Below are the code and all the weights of a small trained network. Each question names an input and a target symbol and asks about switching units off, where a switched-off unit gives its printed mean instead of its output.

import numpy as np


def w(rows, s, z=0):
    codes = np.array(rows[::2]) - 128.0
    scale = np.full(codes.shape[1], s)
    scale[-1] = z or s
    return codes * scale


def f(y):
    return y / 2 * (1 + np.tanh(0.7978845608 * (y + 0.044715 * y**3)))


def softmax(a):
    e = np.exp(a - a.max(-1, keepdims=True))
    return e / e.sum(-1, keepdims=True)


def log_softmax(a):
    a = a - a.max(-1, keepdims=True)
    return a - np.log(np.exp(a).sum(-1, keepdims=True))


def net(x, mask):
    ids = ['αβγδεηθλμξπστφψ'.index(c) for c in x.split()]
    T = len(ids)
    res = E[ids] + P[:T]
    q, k, v = (res @ M[0].T for M in (Q, K, V))
    z = softmax(np.where(np.tri(T) > 0, q @ k.T / 4**0.5, -1e9)) @ v
    res = res + np.where(mask[0], z, O[0][:, -1]) @ O[0][:, :-1]
    y = f(res @ A[0][:, :-1].T + A[0][:, -1])
    res = res + np.where(mask[1:9], y, B[0][:, -1]) @ B[0][:, :-1]
    return log_softmax(res[-1] @ U[:, :-1].T + U[:, -1])


Q, K, V, O, A, B = {}, {}, {}, {}, {}, {}
E = w([
[144,82,54,68,138,167,133,185,102],'α',
[150,193,227,157,67,119,87,102,202],'β',
[174,91,190,163,118,164,177,161,60],'γ',
[116,103,203,136,172,191,149,56,89],'δ',
[157,63,110,161,114,195,166,177,127],'ε',
[170,82,140,235,131,79,119,59,61],'η',
[51,177,87,58,172,168,143,124,125],'θ',
[106,154,132,162,208,103,87,23,102],'λ',
[106,158,2,132,162,95,154,95,169],'μ',
[198,116,117,196,85,119,140,126,56],'ξ',
[110,116,108,194,105,166,184,88,146],'π',
[162,116,53,179,122,100,138,202,115],'σ',
[159,145,38,171,119,36,152,65,103],'τ',
[76,71,150,90,147,175,195,153,108],'φ',
[110,94,161,154,114,74,199,87,59],'ψ',
],0.014)
P = w([
[31,175,38,103,117,117,192,116,91],'0',
[51,173,68,133,145,126,169,139,91],'1',
[82,169,89,156,161,144,163,147,98],'2',
[124,163,108,167,178,154,156,149,103],'3',
[162,157,127,176,191,171,152,154,103],'4',
[202,150,146,188,204,191,143,153,105],'5',
[255,147,163,188,221,202,149,151,109],'6',
],0.0098)
Q[0] = w([
[140,98,72,4,153,168,81,226,185],'H0',
[184,14,191,74,3,98,135,161,124],'H0',
[123,166,86,235,96,187,219,242,100],'H0',
[66,125,231,92,165,216,217,110,111],'H0',
],0.029)
K[0] = w([
[124,105,51,56,187,193,109,201,163],'H0',
[161,34,117,168,150,145,206,192,20],'H0',
[142,130,146,126,2,134,119,209,180],'H0',
[72,94,223,81,118,181,156,118,141],'H0',
],0.032)
V[0] = w([
[2,89,71,102,103,88,210,97,45],'H0',
[116,152,212,29,28,94,50,71,112],'H0',
[147,143,84,204,98,60,118,78,100],'H0',
[225,105,236,203,201,213,153,129,4],'H0',
],0.0068)
O[0] = w([
[149,192,83,199,195,168,75,167,81,219],'H0',
[189,68,124,112,77,122,153,171,254,2],'H0',
[75,103,162,46,157,224,143,170,156,165],'H0',
[97,170,26,115,144,129,105,156,112,193],'H0',
],0.0069,0.0061)
A[0] = w([
[251,117,216,192,182,190,90,163,136,21],'N0',
[118,43,134,112,112,105,127,199,112,1],'N1',
[117,56,90,159,145,118,108,106,175,78],'N2',
[130,75,131,153,59,177,113,95,119,199],'N3',
[232,122,230,176,178,191,84,157,103,186],'N4',
[151,141,144,131,101,129,88,120,174,141],'N5',
[146,91,132,142,93,54,143,146,98,151],'N6',
[103,56,155,134,152,105,144,81,118,85],'N7',
],0.023,0.0023)
B[0] = w([
[35,149,50,44,149,138,103,83,53,243],'N0',
[180,34,132,104,223,121,41,159,127,132],'N1',
[127,127,78,197,81,114,69,53,247,136],'N2',
[145,208,128,116,34,255,98,126,96,147],'N3',
[221,124,213,202,115,103,149,158,209,255],'N4',
[179,65,102,195,167,82,164,164,119,152],'N5',
[168,172,112,74,85,33,133,195,86,133],'N6',
[84,65,141,146,142,100,196,101,46,141],'N7',
],0.016,0.0099)
U = w([
[49,161,2,135,191,164,139,102,55,227],'α',
[240,127,188,232,157,140,172,142,180,174],'β',
[167,149,211,126,166,109,105,108,129,50],'γ',
[98,121,179,123,103,174,188,84,122,60],'δ',
[121,108,112,147,121,180,67,96,148,27],'ε',
[103,133,134,179,66,92,82,86,97,21],'η',
[49,129,166,18,120,139,200,163,251,253],'θ',
[65,69,135,181,132,93,142,50,144,58],'λ',
[96,142,86,148,131,139,130,106,225,63],'μ',
[133,173,131,119,85,133,107,154,129,44],'ξ',
[96,150,119,155,86,191,131,98,173,33],'π',
[114,109,92,133,156,78,80,166,169,46],'σ',
[169,91,86,73,98,112,198,71,180,208],'τ',
[95,52,157,121,176,156,136,135,136,51],'φ',
[92,123,162,116,132,65,174,146,104,21],'ψ',
],0.0046,0.0055)

Each question gives the input, a string of symbols that net reads in full, and the target symbol t.
The units are the heads (4 rows each of Q, K, V and O) and the neurons (one row each of A and B). Each row of codes is followed by its name. A weight is (code - 128) times the scale printed after its matrix; where a second scale follows, it is the last column's (O, A, B and U).
mask holds one flag per unit, heads first, then neurons. A switched-off unit (its flag False) gives its mean, the last column of its rows in O or B, instead of its output. The means were averaged over made-up inputs and are rounded, as every weight is.
A unit's drop is (log p(t) with every unit on - log p(t) with that unit switched off) / (log p(t) with every unit on - log p(t) with every unit switched off).
The circuit of an input: a set's keep is (log p(t) with only the set's units on - log p(t) with every unit switched off) / (log p(t) with every unit on - log p(t) with every unit switched off). Starting from all 9 units, units are removed one at a time, each time the one whose removal leaves the highest keep (on an exact tie, the one counted first), for as long as the keep stays at least 0.8.
circuit, biggest first: the units of the circuit, biggest drop first
unit that matters most: the unit with the biggest drop
top k neurons: the k neurons with the biggest drops, biggest first
input α π δ β θ θ, target θ: circuit, biggest first : H0; N0; N4
input ε θ θ, target β: circuit, biggest first : H0; N0
input φ δ θ σ β α λ, target λ: circuit, biggest first : H0; N7; N2
input λ δ τ φ τ, target β: circuit, biggest first : N4; H0
input ξ α ψ θ λ ψ, target β: unit that matters most : N4
input σ β δ, target δ: top 2 neurons : N7; N3
input δ β σ, target σ: circuit, biggest first : H0; N1; N6
input β δ λ σ, target σ: top 3 neurons : N0; N1; N4
input σ θ φ β τ, target τ: circuit, biggest first : H0; N6
input β σ β, target β: top 2 neurons : N4; N5
input μ η η α β σ μ, target μ: circuit, biggest first : H0; N2
input δ δ μ ξ θ λ δ, target γ: top 3 neurons : N4; N0; N5
input σ δ η δ β φ φ, target φ: top 3 neurons : N1; N4; N7
input β λ η θ θ θ π, target π: unit that matters most : N0
input θ β θ ε λ, target λ: top 4 neurons : N0; N4; N7; N2
input β α λ ξ α θ φ, target φ: top 4 neurons : N0; N4; N1; N7
input λ α δ λ β ε, target ε: circuit, biggest first : H0; N1; N3; N2
input λ δ β ψ φ α π, target π: top 3 neurons : N4; N0; N3
input μ θ ε β, target β: top 2 neurons : N5; N0
input θ η η, target β: circuit, biggest first : N0; N4
input λ σ μ σ μ, target β: circuit, biggest first : N4; H0
input δ τ σ α λ λ, target β: circuit, biggest first : N4
input ξ β δ ξ ξ σ δ, target δ: top 2 neurons : N0; N4
